Below are the code and all the weights of a small trained network. Each question names an input and a class and asks about switching units off, where a switched-off unit gives its printed mean instead of its output.

import numpy as np


def w(rows, s, z=0):
    codes = np.array(rows[::2]) - 128.0
    scale = np.full(codes.shape[1], s)
    scale[-1] = z or s
    return codes * scale


def f(y):
    return np.maximum(y, 0)


def log_softmax(a):
    a = a - a.max(-1, keepdims=True)
    return a - np.log(np.exp(a).sum(-1, keepdims=True))


def net(x, mask):
    res = np.array(x, float).reshape(1, 7) / 4 @ E
    y = f(res @ A[0][:, :-1].T + A[0][:, -1])
    res = res + np.where(mask, y, B[0][:, -1]) @ B[0][:, :-1]
    return log_softmax(res[-1] @ U[:, :-1].T + U[:, -1])


A, B = {}, {}
E = w([
[50,151,202,52,177,112,171,87,94,199],'x0',
[160,171,253,203,181,139,140,91,145,81],'x1',
[119,164,133,115,104,202,56,64,198,111],'x2',
[37,39,110,122,108,85,166,146,87,123],'x3',
[134,40,114,84,210,147,60,221,198,140],'x4',
[109,125,117,44,132,121,84,39,202,171],'x5',
[22,240,119,160,140,134,155,73,99,133],'x6',
],0.0065)
A[0] = w([
[106,97,215,98,190,104,143,127,136,143,26],'n0',
[126,162,143,113,112,210,104,205,94,135,60],'n1',
[87,121,120,133,125,141,137,110,117,140,59],'n2',
[131,197,148,126,112,173,116,134,113,115,80],'n3',
[180,76,153,179,83,132,129,101,122,102,22],'n4',
[41,123,112,110,112,130,131,95,116,138,16],'n5',
[190,121,92,56,123,114,135,115,135,162,32],'n6',
[127,125,120,133,123,124,133,117,127,133,86],'n7',
[140,58,80,123,135,125,103,180,176,105,42],'n8',
[168,88,144,168,106,115,124,110,143,103,87],'n9',
[9,119,108,121,117,108,139,77,117,128,17],'n10',
[113,111,140,144,112,146,134,153,94,119,68],'n11',
[103,114,78,190,121,84,199,207,26,116,1],'n12',
[130,100,168,131,149,127,131,126,142,116,27],'n13',
[123,124,174,121,136,113,129,148,143,135,56],'n14',
[151,109,88,125,149,116,116,161,167,135,60],'n15',
[101,246,119,173,158,124,117,92,140,119,16],'n16',
[125,169,100,73,126,116,131,85,122,159,124],'n17',
[144,74,83,130,143,129,101,163,166,130,55],'n18',
[145,153,145,164,121,128,123,95,142,118,110],'n19',
[131,96,160,120,184,122,139,121,135,140,7],'n20',
[163,111,143,146,101,144,125,137,126,126,85],'n21',
[101,125,117,80,105,127,136,91,108,141,58],'n22',
[106,139,112,144,142,74,138,105,146,126,96],'n23',
[149,163,147,172,124,123,125,75,147,107,86],'n24',
[146,90,95,125,140,128,93,169,153,130,50],'n25',
],0.015,0.0041)
B[0] = w([
[113,123,224,56,215,107,121,144,158,140,180],'n0',
[115,158,152,77,78,164,37,209,143,68,152],'n1',
[101,92,133,122,115,149,126,101,121,113,152],'n2',
[139,173,153,138,133,197,90,160,135,118,171],'n3',
[166,120,120,114,111,107,122,61,114,39,169],'n4',
[51,102,121,84,103,160,145,98,106,70,185],'n5',
[185,203,76,108,124,47,113,96,99,170,171],'n6',
[120,141,114,137,145,123,116,115,126,129,132],'n7',
[120,53,27,177,173,164,141,151,149,167,206],'n8',
[167,108,114,113,106,114,139,82,113,65,166],'n9',
[25,69,118,109,100,167,141,69,126,61,208],'n10',
[138,115,164,163,124,79,146,103,150,136,152],'n11',
[132,119,216,248,94,32,139,179,64,130,248],'n12',
[169,142,140,86,145,84,133,126,112,130,144],'n13',
[132,116,178,110,117,104,94,107,178,151,143],'n14',
[114,85,83,152,127,97,88,113,152,152,172],'n15',
[134,169,142,182,134,250,178,170,152,216,209],'n16',
[89,184,104,107,96,91,147,87,105,170,189],'n17',
[133,68,47,149,152,147,131,149,124,158,191],'n18',
[186,133,151,137,130,177,166,99,120,135,170],'n19',
[123,130,175,93,193,115,109,137,131,116,150],'n20',
[124,127,128,103,118,120,101,117,142,62,154],'n21',
[96,170,89,95,84,78,111,101,112,124,171],'n22',
[117,118,143,101,119,145,150,125,134,124,151],'n23',
[173,152,138,171,153,185,202,87,156,126,184],'n24',
[122,93,53,122,136,143,135,174,137,138,182],'n25',
],0.019,0.014)
U = w([
[253,147,104,123,91,159,140,38,160,34,72],'0',
[10,134,118,66,53,155,171,54,103,120,97],'1',
[147,233,59,55,55,94,125,67,106,211,146],'2',
[136,100,168,210,77,70,143,174,71,109,160],'3',
[156,237,149,145,91,252,179,100,174,163,109],'4',
[135,125,181,34,201,100,94,147,180,169,207],'5',
[166,58,15,127,135,111,83,177,157,155,190],'6',
[172,163,100,108,85,194,44,201,173,89,7],'7',
],0.0053,0.002)

Each question gives the input, the list of numbers given to net, and the class t.
The units are the neurons (one row each of A and B). Each row of codes is followed by its name. A weight is (code - 128) times the scale printed after its matrix; where a second scale follows, it is the last column's (A, B and U).
mask holds one flag per neuron, in row order. A switched-off neuron (its flag False) gives its mean, the last column of its row in B, instead of its output. The means were averaged over made-up inputs and are rounded, as every weight is.
A unit's drop is (log p(t) with every unit on - log p(t) with that unit switched off) / (log p(t) with every unit on - log p(t) with every unit switched off).
The circuit of an input: a set's keep is (log p(t) with only the set's units on - log p(t) with every unit switched off) / (log p(t) with every unit on - log p(t) with every unit switched off). Starting from the 12 units with the biggest drops (on a tie, the unit counted first), units are removed one at a time, each time the one whose removal leaves the highest keep (on an exact tie, the one counted first), for as long as the keep stays at least 0.8.
circuit, biggest first: the units of the circuit, biggest drop first
top k neurons: the k neurons with the biggest drops, biggest first
drop of u: that unit's drop, to one decimal
input [-1,2,-8,1,6,3,1], class 6: circuit, biggest first	n8, n18
input [7,7,1,-1,4,1,8], class 4: circuit, biggest first	n16
input [2,1,-4,0,5,0,-2], class 6: circuit, biggest first	n8, n18
input [-4,3,-1,-4,4,-3,3], class 7: circuit, biggest first	n1, n12
input [0,7,-4,-4,2,0,-3], class 5: circuit, biggest first	n0, n20
input [4,3,-4,-1,-1,2,2], class 4: circuit, biggest first	n12, n5
input [-6,7,4,8,-5,5,3], class 4: top 2 neurons	n16, n24
input [1,5,7,4,3,7,-6], class 5: top 2 neurons	n0, n20
input [-2,-5,5,-7,2,-3,0], class 7: top 2 neurons	n1, n3
input [7,3,5,-2,-4,2,-8], class 5: top 2 neurons	n0, n16
input [0,-8,8,-8,5,-7,8], class 7: top 2 neurons	n1, n24
input [-5,8,-1,4,2,0,-4], class 0: top 2 neurons	n4, n9
input [8,2,-6,-2,3,3,4], class 5: top 2 neurons	n0, n20
input [7,3,-4,-1,1,4,1], class 5: circuit, biggest first	n0
input [-8,0,2,-7,-6,0,-2], class 0: top 3 neurons	n4, n9, n21
input [4,0,1,-8,-3,5,-6], class 2: drop of n6	0.2
input [7,5,0,-4,8,0,-8], class 5: drop of n0	0.8
input [6,6,5,-6,8,2,-8], class 5: drop of n0	0.8
